Here is a tiny trained network, its code and every weight. The questions are about switching its units off for an input and a target symbol, where a switched-off unit gives its printed mean instead of its output.

import numpy as np


def w(rows, s, z=0):
    codes = np.array(rows[::2]) - 128.0
    scale = np.full(codes.shape[1], s)
    scale[-1] = z or s
    return codes * scale


def norm(h):
    return h / np.sqrt((h * h).mean(-1, keepdims=True) + 1e-5)


def f(y):
    return y / 2 * (1 + np.tanh(0.7978845608 * (y + 0.044715 * y**3)))


def softmax(a):
    e = np.exp(a - a.max(-1, keepdims=True))
    return e / e.sum(-1, keepdims=True)


def log_softmax(a):
    a = a - a.max(-1, keepdims=True)
    return a - np.log(np.exp(a).sum(-1, keepdims=True))


def net(x, mask):
    ids = ['αγθλσφψ'.index(c) for c in x.split()]
    T = len(ids)
    res = E[ids] + P[:T]
    q, k, v = (norm(res) @ M[0].T for M in (Q, K, V))
    z = softmax(np.where(np.tri(T) > 0, q @ k.T / 4**0.5, -1e9)) @ v
    res = res + np.where(mask[0], z, O[0][:, -1]) @ O[0][:, :-1]
    y = f(norm(res) @ A[0][:, :-1].T + A[0][:, -1])
    res = res + np.where(mask[1:25], y, B[0][:, -1]) @ B[0][:, :-1]
    return log_softmax(norm(res)[-1] @ U[:, :-1].T + U[:, -1])


Q, K, V, O, A, B = {}, {}, {}, {}, {}, {}
E = w([
[20,194,173,63],'α',
[164,165,50,150],'γ',
[155,146,45,125],'θ',
[40,111,127,75],'λ',
[151,219,108,174],'σ',
[49,254,187,157],'φ',
[154,185,65,162],'ψ',
],0.0081)
P = w([
[213,124,157,70],'0',
[59,106,110,158],'1',
[149,207,133,50],'2',
[92,64,129,204],'3',
[151,191,77,55],'4',
[167,3,179,187],'5',
[162,186,93,108],'6',
[73,17,138,165],'7',
[148,187,84,106],'8',
[58,32,148,163],'9',
[155,182,71,113],'10',
[47,41,157,178],'11',
[158,181,60,115],'12',
],0.0058)
Q[0] = w([
[213,76,155,254],'h1',
[79,44,74,173],'h1',
[196,110,119,59],'h1',
[130,92,153,146],'h1',
],0.0053)
K[0] = w([
[118,131,122,223],'h1',
[100,2,89,105],'h1',
[215,157,107,111],'h1',
[203,80,125,121],'h1',
],0.0071)
V[0] = w([
[152,142,88,111],'h1',
[169,238,108,177],'h1',
[162,166,164,12],'h1',
[83,217,254,144],'h1',
],0.0063)
O[0] = w([
[133,162,180,97,154],'h1',
[112,38,133,106,252],'h1',
[254,60,87,119,122],'h1',
[152,87,62,115,175],'h1',
],0.0085,0.0041)
A[0] = w([
[146,168,116,199,201],'n1',
[97,114,143,108,186],'n2',
[162,154,194,94,194],'n3',
[143,106,87,114,38],'n4',
[109,143,175,154,246],'n5',
[99,70,107,171,82],'n6',
[176,200,198,77,190],'n7',
[110,155,197,134,216],'n8',
[164,119,100,72,197],'n9',
[96,54,206,160,35],'n10',
[111,100,93,202,60],'n11',
[78,132,150,123,162],'n12',
[244,126,85,158,102],'n13',
[172,192,92,149,202],'n14',
[207,81,163,135,133],'n15',
[85,91,105,112,90],'n16',
[181,124,132,132,248],'n17',
[102,135,126,156,200],'n18',
[156,156,75,96,112],'n19',
[119,152,119,135,91],'n20',
[61,106,170,145,32],'n21',
[117,159,161,142,89],'n22',
[81,74,101,155,101],'n23',
[163,65,183,135,254],'n24',
],0.011,0.0013)
B[0] = w([
[119,193,108,63,181],'n1',
[177,116,165,135,165],'n2',
[143,109,124,59,126],'n3',
[126,156,150,134,164],'n4',
[157,137,166,94,177],'n5',
[141,75,135,93,188],'n6',
[255,88,147,108,159],'n7',
[146,170,170,116,169],'n8',
[167,212,205,137,230],'n9',
[52,158,187,155,197],'n10',
[105,106,155,75,194],'n11',
[152,124,129,136,202],'n12',
[148,125,183,87,255],'n13',
[112,145,140,95,218],'n14',
[88,88,105,77,144],'n15',
[154,138,127,166,186],'n16',
[102,117,153,73,152],'n17',
[83,81,74,110,186],'n18',
[109,134,174,178,238],'n19',
[129,130,82,151,144],'n20',
[173,132,214,158,234],'n21',
[134,132,133,138,137],'n22',
[179,107,163,98,214],'n23',
[56,105,16,101,133],'n24',
],0.0051,0.004)
U = w([
[243,121,138,2,197],'α',
[200,204,179,122,151],'γ',
[146,224,133,153,94],'θ',
[62,195,46,132,195],'λ',
[161,77,125,216,41],'σ',
[106,38,92,144,117],'φ',
[146,123,161,230,5],'ψ',
],0.0099,0.0028)

Each question gives the input, a string of symbols that net reads in full, and the target symbol t.
The units are the heads (4 rows each of Q, K, V and O) and the neurons (one row each of A and B). Each row of codes is followed by its name. A weight is (code - 128) times the scale printed after its matrix; where a second scale follows, it is the last column's (O, A, B and U).
mask holds one flag per unit, heads first, then neurons. A switched-off unit (its flag False) gives its mean, the last column of its rows in O or B, instead of its output. The means were averaged over made-up inputs and are rounded, as every weight is.
A unit's drop is (log p(t) with every unit on - log p(t) with that unit switched off) / (log p(t) with every unit on - log p(t) with every unit switched off).
The circuit of an input: a set's keep is (log p(t) with only the set's units on - log p(t) with every unit switched off) / (log p(t) with every unit on - log p(t) with every unit switched off). Starting from the 12 units with the biggest drops (on a tie, the unit counted first), units are removed one at a time, each time the one whose removal leaves the highest keep (on an exact tie, the one counted first), for as long as the keep stays at least 0.8.
circuit, biggest first: the units of the circuit, biggest drop first
most important unit: the unit with the biggest drop
k most important neurons: the k neurons with the biggest drops, biggest first
drop when u is switched off: that unit's drop, to one decimal
input ψ φ φ α, target φ: 2 most important neurons -> [n9; n13]
input φ θ σ φ φ φ, target φ: circuit, biggest first -> [h1; n24]
input σ α γ σ, target α: circuit, biggest first -> [n11; n1]
input σ σ γ α θ σ ψ φ θ σ, target φ: circuit, biggest first -> [n9; n18]
input λ λ φ, target α: circuit, biggest first -> [n7; h1]
input θ φ γ ψ, target φ: most important unit -> n9
input γ ψ λ ψ σ θ φ ψ γ α ψ, target λ: circuit, biggest first -> [n21; n23; n7]
input ψ φ θ γ γ, target γ: circuit, biggest first -> [n9; n19]
input θ ψ φ φ γ θ, target φ: 3 most important neurons -> [n24; n9; n6]
input ψ α α γ, target α: 2 most important neurons -> [n23; n11]
input σ λ ψ φ λ φ ψ σ, target φ: 2 most important neurons -> [n9; n13]
input ψ ψ σ σ φ σ σ σ ψ φ σ, target λ: 2 most important neurons -> [n21; n7]
input σ ψ ψ φ θ γ, target φ: 2 most important neurons -> [n24; n9]
input ψ θ φ γ ψ γ ψ σ ψ γ ψ φ γ, target λ: most important neuron -> [n21]
input λ γ φ θ θ, target γ: 2 most important neurons -> [n9; n19]
input α φ σ φ φ φ φ φ, target φ: drop when h1 is switched off -> 1.1
input φ σ φ λ θ λ σ φ λ, target θ: drop when n9 is switched off -> 0.7
input ψ ψ φ θ φ γ φ λ λ ψ θ λ θ, target θ: drop when h1 is switched off -> 0.2
input θ φ λ θ ψ γ α γ σ γ λ θ λ, target θ: drop when h1 is switched off -> 1.5
input α φ θ θ λ λ γ θ φ ψ, target θ: circuit, biggest first -> [h1]
